Each row, then the grade of its hidden value
[  38  -48 -326   38  256  161   20   95  172  -75   -1  -92   37  161
  -63 -193 -126   19  -28  -25   -8  -31   76 -137  226  206 -154  -56
  -45  227   93   60   59 -198  101 -164   55  157] -> V
[  34   42 -130  -22  -59  -18   52  321  157   66  218  265   82  333
   -7 -212 -119  115  104 -189  -28   72  407 -129  132   30 -128  -55
  -79  304  221 -209  -66 -244  201  174  127 -103] -> F
[ -80   50   -5  -15 -184 -106   54  302  159   54   96  315  141  175
 -143 -183  -35  160  161 -204 -300  195  513  -44  -12   45  -40   -7
  -94  200  266 -137   67 -211  203   73  285    4] -> X
[ 118  158  -60   74 -182  138  158   66   81    8   31   89  101  113
 -117 -152    7   80   67 -109  -75   67  234 -348  120   25   37    5
  -15  148  160 -180   52 -107   71  258   83  132] -> M
[ -81  -88 -206 -328  182 -135    9  200  153  -59  128  293   52   72
 -188 -101 -116  119  248 -171 -286  174  362  195   46   58 -158  149
 -103  176  288  325  -43 -145  105 -224  132 -151] -> M
[ 125   19 -210 -143   61  190  116   13  183  -51   34   55   89   60
  -99   43  -35  -16  125  -69   67    2   28 -195   60   46  -63  -47
    3   36   77  110  -50 -156  -17  -63    9  125] -> Q
[-106  191 -142  258   10  165  118  -73  -87  132 -109 -177   22   26
 -168 -191  -47  169  -45  121  -81  126  137 -297  364   59  263  148
  -22  124  144  -85  221   76  -48  240  111   95] -> K
[-524  -65  333   19   27   49  -75  -81  -92  269  -78   37  222 -436
 -303  280   50 -230  -55  143  -40  185  -80  186  -89  -12  172  191
 -269 -314   -3  256  123  122 -169 -262  171 -187] -> R
[-296  407  420  543 -510  212  194   57  -14  391 -347  -46  168 -141
 -243   12  210  -80 -242  173  -17  127  171 -544    8   47  339  103
 -271 -149   33 -345  216  124   11  447  316   58] -> R
[ -36  131  369  267 -350   67  117  192  109   44   32  129  192  -32
  -33 -210  179 -134  -49 -127 -240  -25  205 -257   54  102  -36  -10
 -151  140   31 -268   98   23  212  229  136  117] -> X
[ -65 -182   17 -225   91  -80  -71  -29  -22 -174  170  230  175 -185
 -338 -107  -30  109  261 -162 -441  242  190  212  -28   53   -2  141
   -7   72  210  257  109 -139   -3 -284   94   79] -> M
[  -7 -278 -235 -427  402    5  -60   68   99  -80  407  155   86   44
   59   33 -196 -125  210 -170   86  -47   -5  300  185  -31 -267   15
  -15  145   81  307 -165 -101   -2 -305 -159 -209] -> X
[-265   -9  290  181  -63  150 -122  -81 -130  143  -91   89  227 -285
 -504   73   12  -92 -127  116    5  223  -24 -139 -164  103  146  118
 -262 -162   75   -8   97 -202 -109 -123  147  -34] -> R
[-146   59   16  -35  -95  -15  156   79  180  -11 -123   62  119 -124
 -125  -37  122   61  186  -66 -451  133  234   24   53   79   86   84
  -26   -3  116  218  201  104   65 -121  261  207] -> Q
[  28   89 -431  110  161  199  150 -155   19  -57 -123 -278    4   53
 -115 -184  -75  270  106   69 -202  119   89 -219  400   91  241   51
  173  137  133   79  297   38  -74   28  119  373] -> B
[-106 -259   61 -165   15  117  -97 -142   54  -96   99  109  313 -278
 -310  231   17  -34  225  -72 -161  202  -89  155 -237   22  107 -140
   68 -234   -7  155  154 -259 -153 -459  156  322] -> F
[   1 -304   68 -290  308   36  -62 -138  -41 -220  372   39  152 -275
  -10  -46  -10 -202  198 -140 -195  -63 -202  316  214   13 -144  107
   41   83  -31  358   -1  110  -54 -327 -231   -4] -> V
[  10 -199 -119 -352 -154    8 -185   48   15   -4  264  550  349   52
 -583  220 -259  150  242 -292   94  439  397  -23 -543 -101  -44 -161
  -68 -130  361 -197  -73 -795  -85 -209  248   15] -> M
[ -71  140 -324  282  135  251  134 -165  -39   51 -181 -367    9   16
 -113 -189  -67  178  -53  154  -96   80   29 -298  442  114  269   70
   81  111   83  -23  324   91  -78  106  116  314] -> N
[ -55   71   -6   85    1   78  190   36  142  -40  -41 -119   60  -72
   78 -164  123  -17   96  -30 -342  -47   74  -56  318   99   48   70
   30  129    7  140  196  250   88    5   86  222] -> V
[-332  -31 -355  105  412  155   19 -180 -166  209   34 -392   -3  -47
   36  -45 -221   36  -72  187  105   54  -58   68  580  -22  220  158
   22   63   57  125  252  245 -173  -18    4  -66] -> R
[   3  128 -158  279   34  240  119  -14   43   29  -97 -220   49   69
  -58 -225  -32   -1 -137   44  -14  -28   57 -354  325  147   39   15
  -44  174   64 -138  178    3   61  153   59  207] -> B
[ 118  -15 -701 -148  377   75  -39   22  -69  -18  201   55  -57  401
 -253 -275 -426  423  139  -58  120  237  350 -158  352   23   20   82
   62  372  402  -35   -5 -402  -34   83   14  -93] -> N
[ 136   79 -216  196    8  169   72  174  141  -21   55   -2   52  305
  -36 -296  -79  134  -12  -57    2   -4  196 -340  243  159  -48 -112
   -2  317  117 -241   54 -243  155  151   86  179] -> F
[ -97  -33  151 -211 -235  -94   36  114  -25   97  345  378  236  -22
  -98   25  -68  -39  195 -298 -114  177  387   65  -52 -193  -35   56
  -75   38  237 -168  -18  -86   48  177   90 -188] -> M
[  24   34  214  142 -207  134   53  128  126    0   62  136  198   -7
 -113  -92  101  -94    7  -90  -87    6   84 -223  -27  102  -36  -86
  -97   73   12 -174   34 -149  110   55   98  149] -> F
[-360  -40  249 -165 -266 -172 -108   30 -128  171   63  475  294 -242
 -604  155  -47  199  249 -118 -343  544  470  165 -369 -115  262  175
 -165 -204  351   26  136 -277 -106 -102  382 -132] -> K
[   5 -341 -395 -605  529  -95 -147  -53  -63 -172  452  259   57   -6
 -218  -19 -317  116  355 -192  -73  185  118  418  152  -68 -169  182
   34  169  281  468 -133 -213 -107 -386 -153 -268] -> B
[ -60   20  147   84 -105  -49   95  101   10  -41  176   71  122  -39
   33 -297   63    2  101 -167 -405   28  253    7  280   36   -6  107
  -14  246  116  -75  169  159  160  149   62   66] -> V
[-108   41 -374   33  179   61   97 -149  -60  -26  -73 -189   17  -20
 -187 -180  -97  343  187   55 -356  239  196  -25  381   43  306  152
  156  120  208  165  339   80  -96  -27  178  260] -> N
[-416  -27 -230  -79  403  104   34  -55   21  246 -108 -205    1 -142
  -58  175 -121  -96  -27  211  109   53  -82  166  305   22  100  198
 -148 -105   34  436   86  215 -158 -257   75 -208] -> R
[  83  -84  -49  -78   79  240   -3  -62   73  -63  105   42  170  -67
 -175   58  -53 -174   -5  -71  163  -21 -106 -175  -22   64 -125  -64
  -72  -14   22   27  -53 -225  -44 -132  -64   96] -> M
[  56  223  250  365 -436  128  126  220   59  113   78  139  184  160
  -38 -288   54  -94 -164 -178  -24  -16  341 -496   79   57  -68  -63
 -171  233  128 -587   67 -132  244  496  127   67] -> Q
[ -51 -256 -325 -292  488   68  -18   21  102  -61  329  -69   38   52
  194  -19 -182 -123  147  -78   80 -121 -102  283  384    8 -197   -3
   49  177   -1  315  -50   54  -11 -296 -159 -100] -> F
[ 112   21  -41  100 -100  144  -28  153   86  -20  102  194  167  177
 -251 -184 -110  -10  -73 -155   79   73  239 -338  -61  128 -168  -93
 -152  192  189 -300  -34 -438  141   91   88   61] -> Q
[  89   83 -486   34  121  160  -17  -42 -120   69   95   46   35  298
 -356 -184 -326  387   63   -2  168  285  309 -345  208   -3  176   34
   38  219  348 -233   59 -424  -91  217   89   14] -> K
[-155  123   77  117  -11   76   91   71   65   78 -140   16   65  -95
 -209 -114   60  -29  -39   49 -191   76  132 -149  125  136   36  179
 -193   61  112  132   94   61   58    9  133  -13] -> N
[-383  -52  522  109  -68  235    7 -185 -127  272   76 -118  274 -505
  -19  319  116 -601 -229   88  255 -119 -355   11   39  -90   39  102
 -269 -333 -206   32   42  312 -167  -28 -101 -187] -> K
[ -15 -178  357  -67  -50  157  -25 -114  -20  -84  274   76  280 -323
  -51   79  101 -366   32 -136  -20  -90 -220   39  -15  -12 -105  -24
  -62  -78 -113   19    2   30  -38 -134 -145   69] -> V
[-237 -428  530 -174   -1 -100 -214 -148 -228 -130  543  205  394 -499
 -104    5   37 -307  168 -268 -364   86  -82  502  -28 -102  -56   60
  -14  -53  -30   38  153   78  -43 -299  -94  -18] -> X
[-106 -149 -731 -376  640   15 -193   99   12   75  106  195  -69  314
 -452  -10 -498  339  136   66  274  317  259  104  100   87  -87  144
 -142  190  412  366 -180 -563 -116 -356   73 -372] -> R
[-163   81 -217   84  261   84   41  -38  -85  100  -41 -123  -40   10
 -180 -185 -112  166   12  145  -89  127   94  -76  406   85  165  247
  -69  169  165  186  123   88  -57   40   40  -94] -> R

Part 2:
[  94  100    4   55   87  -61   44   -6   -8   27   10 -105    7  -55
   14  -94  -88  -37   33  -82  -32  -93  -85 -171  -80  129   66 -162
 -113  106  -63  -24   32   48   44  -23   29 -189] -> Z
[  80  -68 -234   53  145  -54  -41  -36  -38   40  -45   -1  147 -159
 -206  -73  -44   70  141  114   29   -1 -125  -19 -103   79  -29  -84
 -164 -142  197  -87  -52  175  -65   82 -116  266] -> L
[-128   46 -148 -202   60  -80  167  -69 -243   12 -182   42   43 -210
 -350   66  201    7    9   37 -107  -96   69  426   68 -221    5    8
 -149   -2  -69  237  -40  -84   51   58   29  306] -> Z
[ -32    8  -94  -89   30  112  260   84 -170   23   76   77   12 -175
 -381    1   -6  -62   88    9 -134  -95  -14  247  -71   47   40  -74
 -120   23  184  145   18  -15  -43   27   15  302] -> D
[ -14   44 -101   66   82   40   47   89 -121  -90   12   70    4  -98
 -211  -76  -33  -54   84    7 -199 -233  -79  130  271    4   20  -35
 -313   10   83  -60  200 -105 -113   49   14  193] -> Z
[ 179   78  126  112  -13  -20  -66  104  -15  -58   40  -67 -110   65
  117  -30 -150   41  -36  -72 -146 -125  -77 -195  130  126   55   -9
  -52   97   11 -101  122  -52 -149  -68   25 -297] -> L
[  74 -187   17 -122 -231  -21  300  -84   84  -47   77   22   14 -126
 -211   10   59   -5  199  102   95  103  -40  266 -253  -97  114  182
   50   34  259  219   23   22  -66   47   12   33] -> A
[ -75  220   47   33   63   -5   47  148 -146  -38   27    2  -62   -3
  -33  -78   25  -75  -28  -95 -261 -272  -43   17  254   39   11  -92
 -204   55 -169 -100  168 -190  -35  -56   85  -68] -> U
[ 159  -87   44   97  -15   81   -4  -72   62  124   13  -58 -174  -30
  -11   34 -195   56   29 -114   46   20   25 -117 -181  240   74 -130
  119   97   31  105  -72  193 -115   42   13 -133] -> A
[  52 -175 -102   22  -89  209  369  -10   95  -36  169  134  -23 -126
 -367  -59 -145 -132  283   30   22  -56  -59  238 -193   30  170  -35
 -148  124  383  216  164   51  -10   69   43  187] -> D
[ -18   51  131  -14  -91  -35  -23  148  -75   34   40   35  -82   60
  102   49  141  106   22   36 -125   -9  -52   65    9   74 -100  131
  151 -187  -45 -151  -20  -91 -224  -42  -53   -9] -> U
[  41    3  156  -16 -125   83  134   47  -62   12   41   27 -209   -7
  -39   74  -18    1   18  -90 -122  -84   67  183   33   51   65   72
   80  109  -11  148   75 -101 -164    6   67  -92] -> C
[  82  132  221  -49 -135 -165 -161  -15   10   71 -134 -170 -205  141
  244  112   -6  206 -213  -91   -3   59   84 -117  -74   -6   25   97
  336  -20 -229  -15 -181  -43 -109 -116   60 -519] -> D
[-102  135  -66 -129   79  -25  179   72 -218   35  -21   20   50 -148
 -241   -5  131  -34   29    4 -140 -107  -10  239  -27  -31  -17  -48
 -106  -39  -27   64  -24  -95   12    3   10  210] -> D
[  -6  -39 -165   90   26  -38  -94  -14  120   58  -13   -1   56    0
  -92  -85  -66   98  101   89   79   20 -110 -104 -141   63   -8  -66
  -13 -219  124 -192  -79  148  -51    7  -50   46] -> D
[  43  161   21  216  142  -75 -257   40   40   73  -34 -117  -69   57
  227 -111 -113   68   -2  -92  -16 -107  -87 -270   46  229  -41 -110
  -28 -120 -164 -324   -4   21 -143   22  -32 -225] -> D
[ -59    1   40   -6  -30   54   74  -38   10  119  -80   71 -167   54
   20   85   69   37   55  -70  -24  -45   64  145  -92   -5   18  -58
  120   10 -160  127  -20   12   18  -11   39  -51] -> U
[  45   55   45   42  -13  -34  112   28   22 -111   23  -19  -24  -43
    3  -72  -17  -40  151    3   10  -78  -92  183   -7  -56   79  144
 -118    5  112  -40  154 -186 -106   61   -1 -107] -> T
[  31 -106   94  -31 -205  -71  -40 -104  141   77  -99   -9 -160   96
  109  111   65  179   27   29  114  131   51   89 -183  -71   24  155
  306 -104  -48   65 -125   58 -109  -15    4 -217] -> U
[  46   62   25   56  -86 -148  -52   65  115  -39   85  -97   71   34
   78 -139  -11   61   64   74   18    5 -164 -193  -87   62    9   63
   -1 -157   65 -275    4   -5 -102  -59  -15 -220] -> C
[  15  162   30  105  119  -11 -255  148  -79   92  -87  -21 -130  136
  142   49  -64  175 -125  -53 -117  -65  -37 -164   57  148  -95  -81
  123 -196 -113 -255 -111   -8 -159  -78  -53 -122] -> T
[  76   71   80  123  -25  -21 -250  -81  157  146 -174  -99 -280  237
  215   75 -205  174 -206 -181    7  -42   87 -352  -27   83   86 -221
  228   81 -293   -4 -130  155   58 -149  120 -552] -> A
[ 149  168   88   92   89 -133  -29  100 -106  -90   65 -144   45  -90
  105 -141  -54  -37   35  -47 -134 -153 -147 -149  132  151   11   17
 -213   57  -16 -194  149 -119 -160   17  -23 -181] -> L
[ -62   15 -125   87   40  185  113   27   21   13   -2  126 -133   22
 -262  -32 -167  -76   49  -89 -149 -243   23   63  133   -2  129 -230
 -202  135   27  106  158    9   83  -36  131   38] -> C
[ 140    6   40  147    8   19  110   95   18  -56  249  -78   55 -164
  -42 -196 -130 -100  229    0  -12  -68 -183  -60  -86  294   34   42
 -171  -19  250 -193  152  -21 -264  122  -59   31] -> D
[ -48  126  -64   -3   97  -48  -65   86  -49   51  -94   14   -5   65
   -8   15   33  108  -22   25  -42  -31  -68   -4  -74  -23  -44  -60
   40 -181  -33 -137  -94  -25    9  -76  -38  -27] -> T
[ -55   67  -98   84  171   50  -42  -36 -128   30 -169   70 -123  -55
  -96   22   -9  -11   32  -96 -142 -235   48  186  251  -26   11 -122
 -214   62 -163   69  120  -62  -29   84   31  128] -> Z
[  83   19   85  100 -107   16  127   47  165  -33  155  -34  -50   61
   55 -127 -119  -68  121  -46  -18  -81 -120 -179 -102  112  119  -64
  -49   96   55  -71  144    4    3  -73   75 -306] -> U
[ -88  278  -83   27  146 -165 -264   66 -130   50 -168 -123  -14   37
  -13  -55  -23  121 -230  -63 -169 -180   -8 -203  220   10  -42 -172
  -87 -124 -271 -241 -103  -36    0 -103   59 -161] -> C
[  23 -196 -114 -157 -132   -3   95 -132  -11   30 -206  122  -78  -23
 -263  197   79  174   32  118   31   86   98  354  -99 -276   60  121
  129  -30  140  322 -104   80    2   -5   -1  137] -> L
[  22  156  -22  252  160   69 -135   93   94    5  -11    8 -117  150
  142 -110 -206  -14   41 -117  -75 -215 -106 -227  107  135   49 -202
 -148    2  -80 -238  149  -39    1  -49   35 -251] -> T
[  83   44   33   59  -34  -59   60   89  -54 -108  141  -77   42 -139
  -92 -144  -48  -51   97   14 -109 -118 -133   -3  110  127   30   80
 -200   -7  140 -150  148  -95 -230   62   -3    5] -> A
[ 153   21  -10  172   88   78   -3   26   11    7   72  -55  -86  -56
  -54  -95 -250  -49   50 -119  -84 -156  -71 -193   47  244   91 -188
 -172  149   64  -34  118   81  -92   29   34 -110] -> Z
[ 129  163  190  108    1    2   32  220    6  -39  173  -66  -59   94
  202  -86 -100  -11   44  -60 -103  -73 -168 -208  -77  218   13    7
   25  -15   59 -238   97 -119 -144  -93  -21 -309] -> T
[  -1   13  -83   32   98  -28   14   47 -119   33   35  -11   72 -188
 -130  -63   54   26  160   66   -6  -13  -94  172  -75  138  -80   67
  -82 -206  140 -141  -29  -11 -237  150 -124  303] -> D
[   5  319  100    0  140 -133 -239   57 -151   95 -221 -164 -175  117
  181   74  -54  157 -302 -176 -129 -111   72 -174   89   33  -14 -135
  128   -5 -361  -91 -164  -87    1 -130   64 -405] -> T
[ -47  231  -98  131  163 -186 -339   90  -49   14 -104 -123   53   38
   87 -130  -32  133 -106    9  -93 -134 -114 -254  189   83  -91  -81
 -115 -260 -151 -436  -60  -28 -121  -36  -34 -113] -> D
[ 111 -150  105   82 -182   73  103  -96  242   73   51   14 -180   82
   95   28 -102   41  166  -37  149   84    2    5 -293   78  117   42
  212   53   81  112    8  109  -64   13   29 -262] -> C
[ 101 -165  -97   26  -66   93  255   26   71  -54  158   93   72 -114
 -257  -80  -73  -66  262   99    1  -16 -148   88 -161   58   85   -3
 -152   23  357   62  131   85  -52   37  -31  178] -> Z
[ -54    0 -141 -105   44 -141  -85 -188  -50  139 -269  -70  -31  -85
 -144   87   75  161  -82    0   79   50   96  115 -120 -114    4  -74
   96  -83 -163  141 -245  137   57   28   14   23] -> A
[  -2   -5  -72   46   27  -56 -100 -184  115   47 -307   40 -159  139
   78   88  -16  112  -10  -49   47  -83   83   65   51 -240  100  -71
    9   82 -218  157   20   31  167  -42   77 -269] -> L
[ 129  -54 -151   14   61  -94  -87  -81   14   65  -92  -82   60  -86
 -138  -15 -106  135    3   56   62   56  -58 -133 -159   59   25  -94
   -8  -68  120  -13 -149  213  -27    5  -50    2] -> L

Next part:
[-196   76   35  -64 -191  329   99  108 -194 -208   60  -16  502 -440
 -213  -58 -128 -244 -140  113 -149  -78 -215   94 -320   72  287  338
   81  -17   20   27  154  192  -96 -215  293  151] -> <66>
[ 217 -196 -368  -76 -110  -42  174  167  -22  237   28  -85 -496   81
  110  139   49  -21   25   36    9   -4  123  -47  106 -187 -268 -297
  110 -229  -76  122  157 -141   56  409 -279  -54] -> <56>
[-188   69   76  -64 -221  347   43  164 -227 -232    7    6  542 -448
 -211   -8  -88 -282 -141  145 -138  -28 -197   79 -373   96  270  324
   47   -1   27    2  161  163  -95 -243  203  105] -> <56>
[ -91 -207   18  286  -88  -67   30  253  -56 -282 -212  156  268 -198
 -139   28   56 -222   -9 -189  -35   77   13  197   21  174  -38  274
   54  -48  -18 -103   27  237  106 -133  -41  -72] -> <72>
[ -53  155  274  -91 -132  -53  -59 -163   97   48  -33  131 -103  355
   54  253  115  347  102   67  308  183 -156  -65  -77 -152 -215 -203
 -132   61  123 -132 -159 -146  -57 -372 -254  -42] -> <72>
[ -25   22  -74  -68 -107  307  -29  332 -285   16   32   49  113    5
   22   -7 -305 -206 -190  211  -94   20  -69 -122 -310   59  213  -19
   69   -3  159  102  213  -19   42  -76  -43   49] -> <68>
[ -63  277  150 -219  -41   40  -58 -104 -116 -151  278  100  283  -35
   49  120 -254  115  -95  162  157   33 -137 -241 -235  -63   74   15
 -128  142  159   34  -10 -160 -295 -369  209  319] -> <62>
[-260  235  266  -49  -93  309  -60   93   35  114  -87   37  -43 -257
    4  162   84  -78   40  178  -31  189  -53  -38 -136   97  -84  -94
 -146   58  -91  168    0   34   15 -132 -151 -101] -> <70>
[-102  141  281   -1  -67    9   63 -175  283  175  -90  110 -267  259
   48  213   96  302   75  -18  212  215 -172   15  154 -151 -237 -269
  -91   31  -25 -111 -116  -87   83 -219 -244 -115] -> <56>
[  49 -288 -135  260  195 -192  -31  310  -30   42 -204  135 -244  246
  111   60 -166  -28   -9 -215   20   -1  106   33  112  233 -152  -21
   84  -50  204   81   17  156  175  -49 -129  -40] -> <72>
[-112  136   45  -51  -48  274 -128  285 -257  -58   80  132  207    9
   44   24 -333 -165 -155  173  -33   90  -92 -191 -296  107  201    2
   14   92  194   89  136  -52  -18 -239    3  114] -> <68>
[-217  104  100   -2    8  307   -4  207  -66   83   28   66   27 -152
   10   -9 -266 -151 -120   92 -141   63 -134  -81  -63  162  160  -56
   44   50   21  206  183  129   49  -88  101   46] -> <74>
[   3  -90   97   97   48 -174  177  -72  158  172 -104   65 -309  207
   49   35  -62  237  -22  -64   58  -18  -19  108  227  -13 -138 -165
  -45  -62  -32  111   10  179  105   26    2  -60] -> <66>
[ -84   67  143  -49  -58    0 -152  -19   42   -5   -1  147  -70  412
   66  254   14  243  120  -60  291  180 -228 -133  -93  -48 -167 -153
   32   77  277 -180 -124 -161  -47 -470 -241   29] -> <72>
[   3  115  -19 -141 -137  273   92   31  -34   -2  159   64  128  190
   -2   54 -324   26 -193   90   84   73 -309 -128 -151 -205  177  -72
  136   34  185 -207  119 -222    0 -268    5  156] -> <66>
[  85  -20 -179 -101 -129  228  148  113   -6  124   90    1 -135  203
   35   67 -228  -13 -139   51   38   54 -198  -84  -45 -218   49 -169
  189  -75  112 -138  157 -209   90  -18 -133   55] -> <74>
[  28  227   55 -189    3  -95  -56  -44 -159  -98  175   68  172 -177
   91  156 -102   68  -46  199  122  -12  112 -175 -244  -26  -99   32
 -234   55   63  186  -46 -134 -292 -150  121  246] -> <70>
[  53   32 -131 -106 -193  295   15  270 -256  -14   60   40  127   73
    4   35 -243 -169 -182  205  -16   54  -98 -114 -322 -101  166  -26
   93  -34  157  -58  175 -164   39  -84 -137   51] -> <68>
[  -3 -171   86  320   91 -226  186   41  247  -21 -194  174 -151  101
   10   22  -94   62  -63 -258   44   98   19  173  378   41 -157  -12
  -10  -28  -75  -92  -24  163  219  -20  -45  -84] -> <62>
[ 123  -59 -183  -90 -132  197  153  117   44  160   57  -20 -258  240
   68  116 -172    5 -105   43   70   88 -158  -98   -5 -234  -40 -237
  159  -79   97 -156  127 -246  109   23 -240    6] -> <62>
[ -10 -339  -60  420  237 -328  129  188  143  -32 -249  173 -178   87
   17  -33 -138  -15  -26 -382  -39  -26   97  213  387  244 -152   93
   87  -77   21   54   12  346  235   24   59  -49] -> <74>
[ 206  -37 -165 -119   69 -354  115  -87  -88   57  114   -9 -185   19
  125  108  -50  205   -7   71  117 -167  214  -48  -18  -84 -238  -62
 -145 -112   29  257  -19  -20 -204  138  113  189] -> <56>
[ -56 -162  -58  232  106 -211  -55  177  -69 -127 -216   96   21  -56
  -20   90  102  -48  116 -188   51  -34  148  153  -71  238 -220  253
  -24  -63  140   70 -150  219   39 -173  -51   -7] -> <68>
[-107   20  120  -75 -107 -139 -201  -11 -102 -113   95  157   12  312
   41  218   74  232  184  -48  266  116 -158 -162  -94   23 -158 -119
   15   56  216  -11  -65  -30 -190 -383 -106   89] -> <72>
[-108   30  -11  -70  -53  350   47  232 -146   57   84   16   68  -52
    2  -35 -371 -165 -200  136 -132   -2 -192 -114 -162   81  260  -45
  117   28  118  116  246   61   32  -97  112   99] -> <62>
[  14   52  -44   35 -141   83   21  160  160  172  -74   68 -425   13
  124  254  194  -56  113   17  103  323  110  -87  169 -168 -391 -338
  -45  -70 -177  -34  -22 -278  146  187 -533 -201] -> <72>
[ -12  209  191 -168  -67  -65   18 -253   60  -48  184  142  108  345
   42  155 -169  365  -45   40  297   73 -269 -136  -76 -219  -21 -105
  -50   96  203 -176  -85 -199 -168 -448   63  213] -> <74>
[ 255 -247 -337  -62   32 -304  213   34  -83  201   46  -84 -431  127
  114   40  -46  150   -6   17   17 -220  195   26   96  -86 -221 -165
   25 -230    0  290  112   82  -50  365   29   72] -> <74>
[-239   89  212  -64 -126  115   11 -127  110   80  -16   15  -95   71
  -66  147  152  199  157  -16  116   77 -262   41  -28   -6 -107  -79
   27    1   41   16  -61  121  -45 -285  -36  -25] -> <66>
[ -15  -37   73  152  -72  -34  181    3  105 -157  -72  142  205  -47
  -94   20 -110  -17 -132 -120   44   75 -116  145  104  -76   12  136
   24  -17  -31 -211   18   44   90 -163   45   29] -> <74>
[-139  191  111  -71  -41  153   35   25 -165 -212   24   18  498 -507
 -123   31  -95 -162 -122  153  -65  -82  -21   63 -366  111  124  375
 -140   36   34  107   -6  118 -184 -265  293  203] -> <56>
[  43  224  154 -155  -24  -89   44 -176  -77 -167  160  121  347    6
   12   96 -228  188 -160  140  181  -29  -88  -85 -222 -128   54  110
 -176   89  145  -56  -56 -127 -236 -362  220  281] -> <56>
[-185 -165   29  328  104  -77   16  226  191   21 -107  196 -269   56
   46   39  -82  -81   69 -327  -31  199  -36   24  448  191 -162 -136
  141   -4  -78   51   70  189  219   23  -97  -93] -> <66>
[-166   61  166  -65  -65  -20  -71 -155  118   39   33   91 -116  349
   -2  215   93  325  187 -119  261  107 -310  -48    1  -53 -167 -133
   82   34  204 -115 -119  -18  -78 -436  -95   49] -> <74>
[ -63  296  130 -188  -46   97   40 -114 -139 -200  237   81  470 -200
  -33   29 -299   34 -192  186   74  -48 -132 -113 -310  -70  184  205
 -129  109  127   10    0  -88 -259 -363  341  341] -> <66>
[ 306 -239 -323    0   66 -316  136  153 -125  167  -75  -49 -403   82
  161   96  -11   60  -20   62   33 -160  347   20   -7  -27 -299 -115
  -87 -204   27  273   36   13   -5  347 -133    1] -> <72>
[  44  -62  -96   71 -216   86   67  207  107   73  -80   80 -294   42
   53  202  153 -112   59  -27   77  294   34  -35  166 -185 -286 -266
   54  -99 -157 -137   60 -228  171  175 -495 -198] -> <72>
[  -1 -201 -119  143  150  -40   18  204   29   78  -49   92 -238  298
   93   47 -274   27  -43 -197   34    3  -94  -50  119  129  -39  -88
  175  -11  239    8   67   76  127 -134  -34   58] -> <62>
[  20  103   28  -44  -96  111   85  -46  260  225  -45   48 -385  247
   97  259   86  162   63  -14  201  251 -117  -59  123 -264 -304 -323
   12  -36   -8 -195  -80 -316  129  -70 -418 -108] -> <56>
[-217  183  128   16    7  154  -52  111  109   74   75   96 -175 -189
   90  141  -46  -86   59    8   -2  234  -11 -166  135   73 -153 -193
  -62   75 -119  167   26  -54   -3  -20  -98   13] -> <62>
[ -90  132  164 -130  -62  -20  -67 -182   89   11  131  135  -44  446
   46  209  -66  361   84  -60  308  122 -332 -146  -30 -144  -95 -178
   60   80  257 -179  -94 -162 -116 -482  -62  137] -> <74>
[ -30   72  -53 -119  -73  288   43  133 -108   22  146   62  109  151
   17   22 -382  -40 -196   89    9   31 -273 -149 -169  -80  220  -66
  162   33  213  -79  179 -128    4 -228   57  165] -> <74>
